Below are the code and all the weights of a small trained network. Each question names an input and a class and asks about switching units off, where a switched-off unit gives its printed mean instead of its output.

import numpy as np


def w(rows, s, z=0):
    codes = np.array(rows[::2]) - 128.0
    scale = np.full(codes.shape[1], s)
    scale[-1] = z or s
    return codes * scale


def f(y):
    return np.maximum(y, 0)


def log_softmax(a):
    a = a - a.max(-1, keepdims=True)
    return a - np.log(np.exp(a).sum(-1, keepdims=True))


def net(x, mask):
    res = np.array(x, float).reshape(1, 5) / 4 @ E
    y = f(res @ A[0][:, :-1].T + A[0][:, -1])
    res = res + np.where(mask, y, B[0][:, -1]) @ B[0][:, :-1]
    return log_softmax(res[-1] @ U[:, :-1].T + U[:, -1])


A, B = {}, {}
E = w([
[168,198,173,165,75,105,68,122,210,123,19],'x0',
[89,159,132,119,132,122,139,135,95,97,125],'x1',
[144,184,77,135,250,94,134,191,188,72,133],'x2',
[134,95,153,126,135,135,128,108,186,142,136],'x3',
[44,149,117,189,153,71,49,119,149,181,183],'x4',
],0.013)
A[0] = w([
[61,122,139,212,172,101,43,120,105,150,128,3],'n0',
[150,81,92,110,127,174,157,165,117,110,185,136],'n1',
[138,106,139,202,97,137,86,170,135,88,51,153],'n2',
[86,109,157,174,161,110,145,160,65,152,148,146],'n3',
[177,154,172,151,103,150,56,112,177,99,142,117],'n4',
[146,199,133,140,99,114,125,90,167,92,15,180],'n5',
[115,119,152,167,127,136,160,89,167,162,88,144],'n6',
[165,199,133,182,94,167,38,155,180,105,23,171],'n7',
[183,83,102,115,126,90,201,133,77,104,183,99],'n8',
[101,105,117,138,12,127,121,113,97,192,107,73],'n9',
[77,118,142,85,69,187,109,45,59,184,112,110],'n10',
[158,138,177,60,101,213,155,105,100,143,94,38],'n11',
[122,128,141,97,146,193,129,105,163,153,184,107],'n12',
[173,192,102,174,219,145,168,181,195,86,150,100],'n13',
[122,117,166,147,55,160,74,134,100,139,89,122],'n14',
[127,124,49,83,210,51,107,191,184,109,118,75],'n15',
[129,110,72,103,182,240,135,120,80,145,212,214],'n16',
[92,104,141,114,107,138,113,149,188,93,145,110],'n17',
[146,203,174,173,88,106,92,136,162,110,17,181],'n18',
[13,144,95,178,134,139,39,148,148,178,144,29],'n19',
[164,181,97,89,199,142,120,121,131,136,174,102],'n20',
[166,144,107,134,236,92,133,218,163,104,71,83],'n21',
[77,73,205,68,87,174,94,89,86,156,90,110],'n22',
[147,135,61,116,229,150,145,89,147,85,57,59],'n23',
[59,157,131,120,151,21,83,83,133,182,157,21],'n24',
[127,75,45,42,185,149,171,130,104,167,212,174],'n25',
[102,41,105,133,201,133,178,133,69,142,167,192],'n26',
[152,129,170,113,116,121,149,142,122,123,125,77],'n27',
[205,169,111,22,109,254,194,179,163,100,96,28],'n28',
[182,103,158,61,119,159,179,178,146,36,101,20],'n29',
[169,120,96,53,96,200,180,151,140,66,81,51],'n30',
[146,156,91,116,193,121,134,189,183,91,119,115],'n31',
[87,143,80,190,146,70,90,105,162,218,159,16],'n32',
],0.0088,0.0019)
B[0] = w([
[221,212,123,124,127,143,121,75,159,151,211,195],'n0',
[54,131,162,88,167,67,119,148,191,97,173,195],'n1',
[125,174,162,92,166,163,177,190,158,119,119,186],'n2',
[152,154,94,84,152,90,160,182,170,126,111,176],'n3',
[139,89,157,106,135,120,198,163,151,160,144,184],'n4',
[97,101,167,8,184,88,185,230,233,132,106,226],'n5',
[105,126,207,140,126,149,97,121,176,146,70,161],'n6',
[78,128,151,32,224,193,243,232,185,134,148,248],'n7',
[113,161,110,96,139,113,109,160,156,134,103,202],'n8',
[177,81,121,166,96,164,12,139,57,82,86,202],'n9',
[101,121,194,186,92,179,13,124,34,37,87,213],'n10',
[185,187,107,164,103,134,111,72,136,97,125,196],'n11',
[116,113,158,128,149,109,202,136,76,137,168,158],'n12',
[150,44,158,200,98,182,101,103,78,21,68,239],'n13',
[129,73,198,115,111,176,83,117,82,41,82,187],'n14',
[137,119,95,245,56,200,74,135,71,121,72,231],'n15',
[69,126,186,50,193,123,146,253,174,187,103,233],'n16',
[76,166,103,170,111,154,120,159,112,118,148,143],'n17',
[24,92,177,38,166,50,153,250,141,162,162,242],'n18',
[244,225,82,153,147,100,179,23,150,202,238,208],'n19',
[110,76,145,155,94,105,127,137,80,111,142,185],'n20',
[163,92,253,162,77,148,76,109,45,103,39,235],'n21',
[134,76,121,212,76,166,5,124,96,90,41,206],'n22',
[160,57,149,218,84,97,110,95,82,50,117,197],'n23',
[212,168,88,131,107,77,148,89,117,121,143,198],'n24',
[80,123,138,86,231,176,203,188,206,166,92,251],'n25',
[8,126,201,98,238,136,248,211,122,123,122,234],'n26',
[175,169,116,153,159,132,122,130,113,146,133,148],'n27',
[191,220,15,140,49,66,138,24,148,255,168,233],'n28',
[253,205,34,123,41,71,129,61,109,152,209,211],'n29',
[194,173,30,64,90,58,132,47,156,169,231,213],'n30',
[131,58,200,198,39,191,5,129,45,81,98,216],'n31',
[200,155,98,107,78,52,165,35,151,155,197,205],'n32',
],0.0054,0.016)
U = w([
[22,79,155,30,195,103,186,253,167,119,87,238],'0',
[130,4,158,248,85,182,61,125,4,51,29,166],'1',
[215,214,2,149,109,12,146,55,143,152,172,2],'2',
],0.0076,0.00077)

Each question gives the input, the list of numbers given to net, and the class t.
The units are the neurons (one row each of A and B). Each row of codes is followed by its name. A weight is (code - 128) times the scale printed after its matrix; where a second scale follows, it is the last column's (A, B and U).
mask holds one flag per neuron, in row order. A switched-off neuron (its flag False) gives its mean, the last column of its row in B, instead of its output. The means were averaged over made-up inputs and are rounded, as every weight is.
A unit's drop is (log p(t) with every unit on - log p(t) with that unit switched off) / (log p(t) with every unit on - log p(t) with every unit switched off).
The circuit of an input: a set's keep is (log p(t) with only the set's units on - log p(t) with every unit switched off) / (log p(t) with every unit on - log p(t) with every unit switched off). Starting from the 12 units with the biggest drops (on a tie, the unit counted first), units are removed one at a time, each time the one whose removal leaves the highest keep (on an exact tie, the one counted first), for as long as the keep stays at least 0.8.
units of the circuit, in order: the units of the circuit, biggest drop first
k most important neurons: the k neurons with the biggest drops, biggest first
drop when u is switched off: that unit's drop, to one decimal
input [-8,6,-7,-5,2], class 0: 2 most important neurons : n16, n26
input [1,-7,7,7,-6], class 1: units of the circuit, in order : n13
input [-6,-7,2,2,-7], class 2: 3 most important neurons : n28, n29, n30
input [8,6,-2,-8,-7], class 0: 3 most important neurons : n18, n5, n7
input [2,0,7,4,-8], class 2: 4 most important neurons : n28, n29, n30, n10
input [4,-2,-3,4,-4], class 0: 3 most important neurons : n19, n5, n18
input [-7,-6,-7,5,-5], class 0: 4 most important neurons : n16, n25, n26, n1
input [8,8,-6,0,8], class 0: 3 most important neurons : n18, n7, n5
input [8,-8,-4,1,-7], class 0: 2 most important neurons : n7, n18
input [6,-4,-1,-7,-5], class 0: 3 most important neurons : n7, n18, n5
input [-1,-2,3,-5,-3], class 1: 2 most important neurons : n19, n32
input [4,-1,-7,6,-8], class 2: 2 most important neurons : n28, n30
input [8,-5,-8,-3,7], class 0: 2 most important neurons : n7, n18
input [3,0,1,4,4], class 2: units of the circuit, in order : n19
input [-6,0,-6,-8,7], class 2: 2 most important neurons : n19, n7
input [-6,-5,3,8,8], class 2: drop when n19 is switched off : 0.3
input [-6,4,7,-8,0], class 1: drop when n21 is switched off : 0.3
input [4,4,-4,7,-6], class 2: drop when n28 is switched off : 0.1
